Here is a tiny trained network, its code and every weight. The questions are about switching its units off for an input and a target symbol, where a switched-off unit gives its printed mean instead of its output.

import numpy as np


def w(rows, s, z=0):
    codes = np.array(rows[::2]) - 128.0
    scale = np.full(codes.shape[1], s)
    scale[-1] = z or s
    return codes * scale


def norm(h):
    return h / np.sqrt((h * h).mean(-1, keepdims=True) + 1e-5)


def f(y):
    return np.maximum(y, 0)


def softmax(a):
    e = np.exp(a - a.max(-1, keepdims=True))
    return e / e.sum(-1, keepdims=True)


def log_softmax(a):
    a = a - a.max(-1, keepdims=True)
    return a - np.log(np.exp(a).sum(-1, keepdims=True))


def net(x, mask):
    ids = ['ΓΘΛΞΩαβδεζημστφ'.index(c) for c in x.split()]
    T = len(ids)
    res = E[ids] + P[:T]
    r = norm(res)
    for j in range(2):
        rows = slice(2 * j, 2 * j + 2)
        q, k, v = (r @ M[0][rows].T for M in (Q, K, V))
        z = softmax(np.where(np.tri(T) > 0, q @ k.T / 2**0.5, -1e9)) @ v
        o = O[0][rows]
        res = res + np.where(mask[j], z, o[:, -1]) @ o[:, :-1]
    y = f(norm(res) @ A[0][:, :-1].T + A[0][:, -1])
    res = res + np.where(mask[2:10], y, B[0][:, -1]) @ B[0][:, :-1]
    return log_softmax(norm(res)[-1] @ U[:, :-1].T + U[:, -1])


Q, K, V, O, A, B = {}, {}, {}, {}, {}, {}
E = w([
[90,119,112,60,103],'Γ',
[116,146,123,49,54],'Θ',
[175,120,192,140,194],'Λ',
[149,93,161,120,88],'Ξ',
[122,97,134,155,196],'Ω',
[66,161,143,143,90],'α',
[102,134,87,172,186],'β',
[163,210,112,194,173],'δ',
[132,121,95,178,210],'ε',
[70,79,105,85,114],'ζ',
[65,76,127,59,43],'η',
[255,111,169,154,90],'μ',
[111,72,145,112,130],'σ',
[99,166,153,151,177],'τ',
[245,57,192,107,123],'φ',
],0.023)
P = w([
[175,80,153,119,109],'0',
[142,143,105,121,54],'1',
[192,141,102,9,235],'2',
[86,71,148,117,147],'3',
[146,145,122,117,56],'4',
[179,161,110,27,207],'5',
[83,74,146,118,149],'6',
[146,142,120,116,55],'7',
[152,164,108,44,209],'8',
],0.014)
Q[0] = w([
[102,109,2,163,175],'head 0',
[45,59,104,61,104],'head 0',
[64,177,180,138,254],'head 1',
[81,218,139,33,86],'head 1',
],0.0077)
K[0] = w([
[28,174,26,202,194],'head 0',
[74,190,103,66,112],'head 0',
[74,254,190,84,125],'head 1',
[46,153,199,180,84],'head 1',
],0.0089)
V[0] = w([
[201,59,3,108,93],'head 0',
[166,54,113,100,148],'head 0',
[171,205,99,12,166],'head 1',
[163,65,77,170,127],'head 1',
],0.0051)
O[0] = w([
[141,159,113,89,74,112],'head 0',
[137,83,2,181,141,173],'head 0',
[112,180,11,137,124,41],'head 1',
[119,196,71,82,74,3],'head 1',
],0.0065,0.0012)
A[0] = w([
[80,113,95,133,136,129],'neuron 0',
[190,138,160,91,76,144],'neuron 1',
[114,101,118,80,192,254],'neuron 2',
[146,159,133,248,162,131],'neuron 3',
[99,80,165,134,108,129],'neuron 4',
[140,133,53,1,211,71],'neuron 5',
[94,175,166,126,77,134],'neuron 6',
[141,121,135,75,155,199],'neuron 7',
],0.015,0.0053)
B[0] = w([
[188,139,227,140,221,163],'neuron 0',
[53,150,158,154,214,193],'neuron 1',
[188,149,193,187,33,254],'neuron 2',
[86,102,127,41,91,178],'neuron 3',
[134,131,60,85,213,196],'neuron 4',
[215,101,136,167,255,248],'neuron 5',
[192,74,117,206,78,190],'neuron 6',
[62,249,16,195,119,208],'neuron 7',
],0.0095,0.0099)
U = w([
[164,199,114,110,253,83],'Γ',
[117,208,64,192,158,144],'Θ',
[171,209,207,163,94,80],'Λ',
[34,87,90,110,241,105],'Ξ',
[158,84,97,204,24,75],'Ω',
[50,44,199,184,175,83],'α',
[203,74,198,51,90,118],'β',
[74,156,180,23,176,240],'δ',
[148,76,92,89,91,230],'ε',
[190,72,75,24,143,153],'ζ',
[106,67,148,69,106,253],'η',
[112,158,142,115,93,201],'μ',
[149,31,20,147,134,65],'σ',
[52,206,245,106,167,68],'τ',
[154,174,114,73,86,200],'φ',
],0.013,0.006)

Each question gives the input, a string of symbols that net reads in full, and the target symbol t.
The units are the heads (2 rows each of Q, K, V and O) and the neurons (one row each of A and B). Each row of codes is followed by its name. A weight is (code - 128) times the scale printed after its matrix; where a second scale follows, it is the last column's (O, A, B and U).
mask holds one flag per unit, heads first, then neurons. A switched-off unit (its flag False) gives its mean, the last column of its rows in O or B, instead of its output. The means were averaged over made-up inputs and are rounded, as every weight is.
A unit's drop is (log p(t) with every unit on - log p(t) with that unit switched off) / (log p(t) with every unit on - log p(t) with every unit switched off).
The circuit of an input: a set's keep is (log p(t) with only the set's units on - log p(t) with every unit switched off) / (log p(t) with every unit on - log p(t) with every unit switched off). Starting from all 10 units, units are removed one at a time, each time the one whose removal leaves the highest keep (on an exact tie, the one counted first), for as long as the keep stays at least 0.8.
units of the circuit, in order: the units of the circuit, biggest drop first
most important unit: the unit with the biggest drop
k most important neurons: the k neurons with the biggest drops, biggest first
drop of u: that unit's drop, to one decimal
input σ μ α α Ξ, target α: 3 most important neurons	(neuron 1; neuron 2; neuron 7)
input Γ ζ η, target Γ: units of the circuit, in order	(neuron 5; neuron 7)
input β τ δ α Ω Γ Γ, target Γ: 3 most important neurons	(neuron 4; neuron 7; neuron 6)
input ζ α σ α α, target Ω: 3 most important neurons	(neuron 6; neuron 5; neuron 7)
input σ α σ Γ Γ α Λ, target Λ: units of the circuit, in order	(neuron 2; neuron 5; neuron 1)
input β Ω Θ α Γ, target Θ: most important unit	neuron 1
input α Γ ε φ σ, target Ξ: units of the circuit, in order	(neuron 1; neuron 4; neuron 5)
input β σ σ σ Ω Ξ α σ, target Ξ: 2 most important neurons	(neuron 1; neuron 2)
input α σ α ε σ Ξ Γ μ α, target Λ: 3 most important neurons	(neuron 4; neuron 2; neuron 1)
input δ Θ α δ Γ, target Θ: units of the circuit, in order	(neuron 2; neuron 1; neuron 6; neuron 4)
input φ α α σ β Θ, target Γ: 2 most important neurons	(neuron 5; neuron 1)
input ζ Ω Ξ α α β Ξ, target Ξ: 3 most important neurons	(neuron 4; neuron 5; neuron 6)
input σ β α Ξ Λ, target τ: 3 most important neurons	(neuron 5; neuron 3; neuron 4)
input α α η σ α α Ξ, target Ξ: most important neuron	(neuron 4)
input α μ ε δ Γ δ Ω Λ, target τ: 2 most important neurons	(neuron 5; neuron 4)
input α Γ ε τ, target τ: 2 most important neurons	(neuron 5; neuron 6)
input σ μ ζ η Γ α β, target α: 3 most important neurons	(neuron 7; neuron 4; neuron 3)
input Γ α η α μ Ω μ ε α, target Λ: drop of neuron 4	0.2
input β β σ σ β, target δ: drop of neuron 2	0.5
input ζ Ξ Ξ Λ, target Λ: drop of neuron 5	0.3
input σ Γ σ β Θ Γ Ξ δ, target φ: 3 most important neurons	(neuron 3; neuron 5; neuron 7)
input σ α β Ξ Γ Ξ σ β, target δ: most important unit	neuron 3
